Below are the code and all the weights of a small trained network. Each question names an input and a target symbol and asks about switching units off, where a switched-off unit gives its printed mean instead of its output.

import numpy as np


def w(rows, s, z=0):
    codes = np.array(rows[::2]) - 128.0
    scale = np.full(codes.shape[1], s)
    scale[-1] = z or s
    return codes * scale


def f(y):
    return y / 2 * (1 + np.tanh(0.7978845608 * (y + 0.044715 * y**3)))


def softmax(a):
    e = np.exp(a - a.max(-1, keepdims=True))
    return e / e.sum(-1, keepdims=True)


def log_softmax(a):
    a = a - a.max(-1, keepdims=True)
    return a - np.log(np.exp(a).sum(-1, keepdims=True))


def net(x, mask):
    ids = ['αδζηθλμπσφω'.index(c) for c in x.split()]
    T = len(ids)
    res = E[ids] + P[:T]
    q, k, v = (res @ M[0].T for M in (Q, K, V))
    z = softmax(np.where(np.tri(T) > 0, q @ k.T / 2**0.5, -1e9)) @ v
    res = res + np.where(mask[0], z, O[0][:, -1]) @ O[0][:, :-1]
    y = f(res @ A[0][:, :-1].T + A[0][:, -1])
    res = res + np.where(mask[1:25], y, B[0][:, -1]) @ B[0][:, :-1]
    return log_softmax(res[-1] @ U[:, :-1].T + U[:, -1])


Q, K, V, O, A, B = {}, {}, {}, {}, {}, {}
E = w([
[93,111,142],'α',
[90,108,135],'δ',
[95,120,147],'ζ',
[106,85,119],'η',
[126,141,163],'θ',
[115,244,188],'λ',
[107,117,143],'μ',
[124,70,113],'π',
[95,183,154],'σ',
[149,88,147],'φ',
[154,176,191],'ω',
],0.011)
P = w([
[139,148,102],'0',
[67,141,189],'1',
[181,121,206],'2',
[40,104,194],'3',
[213,85,101],'4',
[76,146,136],'5',
[174,115,174],'6',
[7,123,147],'7',
],0.011)
Q[0] = w([
[2,78,243],'h1',
[147,117,158],'h1',
],0.0074)
K[0] = w([
[182,153,2],'h1',
[147,119,134],'h1',
],0.009)
V[0] = w([
[242,19,46],'h1',
[1,115,43],'h1',
],0.0095)
O[0] = w([
[174,111,251,2],'h1',
[2,101,194,72],'h1',
],0.013,0.0059)
A[0] = w([
[109,167,100,239],'n1',
[236,126,118,130],'n2',
[234,125,114,111],'n3',
[199,128,123,77],'n4',
[132,122,106,136],'n5',
[138,90,113,132],'n6',
[179,148,75,186],'n7',
[183,4,116,143],'n8',
[152,133,148,150],'n9',
[151,122,102,92],'n10',
[126,58,133,251],'n11',
[146,63,120,139],'n12',
[141,157,159,221],'n13',
[103,99,178,101],'n14',
[114,148,97,241],'n15',
[141,155,185,205],'n16',
[130,89,130,111],'n17',
[102,144,105,225],'n18',
[121,105,154,131],'n19',
[68,115,169,73],'n20',
[113,142,112,240],'n21',
[98,139,118,181],'n22',
[119,118,147,107],'n23',
[147,148,96,164],'n24',
],0.013,0.0032)
B[0] = w([
[140,81,123,254],'n1',
[1,222,93,185],'n2',
[34,172,117,183],'n3',
[88,155,95,146],'n4',
[146,130,130,154],'n5',
[141,146,159,133],'n6',
[199,243,161,253],'n7',
[132,187,199,158],'n8',
[140,116,117,125],'n9',
[128,167,147,148],'n10',
[171,155,150,151],'n11',
[128,193,209,134],'n12',
[147,101,146,149],'n13',
[146,230,160,132],'n14',
[149,73,119,239],'n15',
[149,113,157,145],'n16',
[129,169,163,119],'n17',
[133,73,111,219],'n18',
[143,189,135,121],'n19',
[110,160,138,144],'n20',
[139,85,117,205],'n21',
[121,101,107,178],'n22',
[128,140,127,117],'n23',
[172,153,141,201],'n24',
],0.0079,0.0068)
U = w([
[34,95,120,83],'α',
[43,95,130,76],'δ',
[52,82,79,3],'ζ',
[246,86,221,148],'η',
[108,118,123,62],'θ',
[247,126,88,127],'λ',
[208,90,111,206],'μ',
[254,182,242,217],'π',
[139,63,26,214],'σ',
[85,201,169,107],'φ',
[19,198,71,77],'ω',
],0.0078,0.0032)

Each question gives the input, a string of symbols that net reads in full, and the target symbol t.
The units are the heads (2 rows each of Q, K, V and O) and the neurons (one row each of A and B). Each row of codes is followed by its name. A weight is (code - 128) times the scale printed after its matrix; where a second scale follows, it is the last column's (O, A, B and U).
mask holds one flag per unit, heads first, then neurons. A switched-off unit (its flag False) gives its mean, the last column of its rows in O or B, instead of its output. The means were averaged over made-up inputs and are rounded, as every weight is.
A unit's drop is (log p(t) with every unit on - log p(t) with that unit switched off) / (log p(t) with every unit on - log p(t) with every unit switched off).
The circuit of an input: a set's keep is (log p(t) with only the set's units on - log p(t) with every unit switched off) / (log p(t) with every unit on - log p(t) with every unit switched off). Starting from the 12 units with the biggest drops (on a tie, the unit counted first), units are removed one at a time, each time the one whose removal leaves the highest keep (on an exact tie, the one counted first), for as long as the keep stays at least 0.8.
units of the circuit, in order: the units of the circuit, biggest drop first
unit that matters most: the unit with the biggest drop
top k neurons: the k neurons with the biggest drops, biggest first
drop of u: that unit's drop, to one decimal
input λ λ λ, target λ: units of the circuit, in order	(h1 n7)
input π φ ω ζ, target π: units of the circuit, in order	(h1 n14)
input η μ θ λ θ η ω, target ω: units of the circuit, in order	(n2 n3 h1)
input π θ ζ θ, target π: units of the circuit, in order	(h1 n14)
input θ ω ω λ π, target ω: units of the circuit, in order	(n2 n3)
input λ π δ ω θ, target ω: unit that matters most	n2
input ω λ μ, target ω: units of the circuit, in order	(h1 n2 n3)
input φ λ λ ω σ, target ω: units of the circuit, in order	(n2 h1)
input φ δ θ, target φ: top 2 neurons	(n2 n3)
input λ λ λ ω λ, target ω: top 3 neurons	(n2 n3 n4)
input π δ π, target π: units of the circuit, in order	(h1 n8)
input λ ω η, target ω: units of the circuit, in order	(h1 n2 n3)
input θ δ φ ω ζ, target ω: units of the circuit, in order	(n2 n3 h1)
input θ ω η, target ω: units of the circuit, in order	(n2 h1 n3)
input δ α π λ π ζ, target π: units of the circuit, in order	(h1)
input η φ π μ σ ω φ, target ω: units of the circuit, in order	(n2 n3)
input ω π π, target ω: drop of h1	0.3
input λ λ ζ π λ λ, target λ: drop of n7	0.2
input μ π π α π φ, target π: drop of h1	1.0
input σ λ σ, target σ: drop of n19	0.0
input α φ π, target φ: unit that matters most	n2
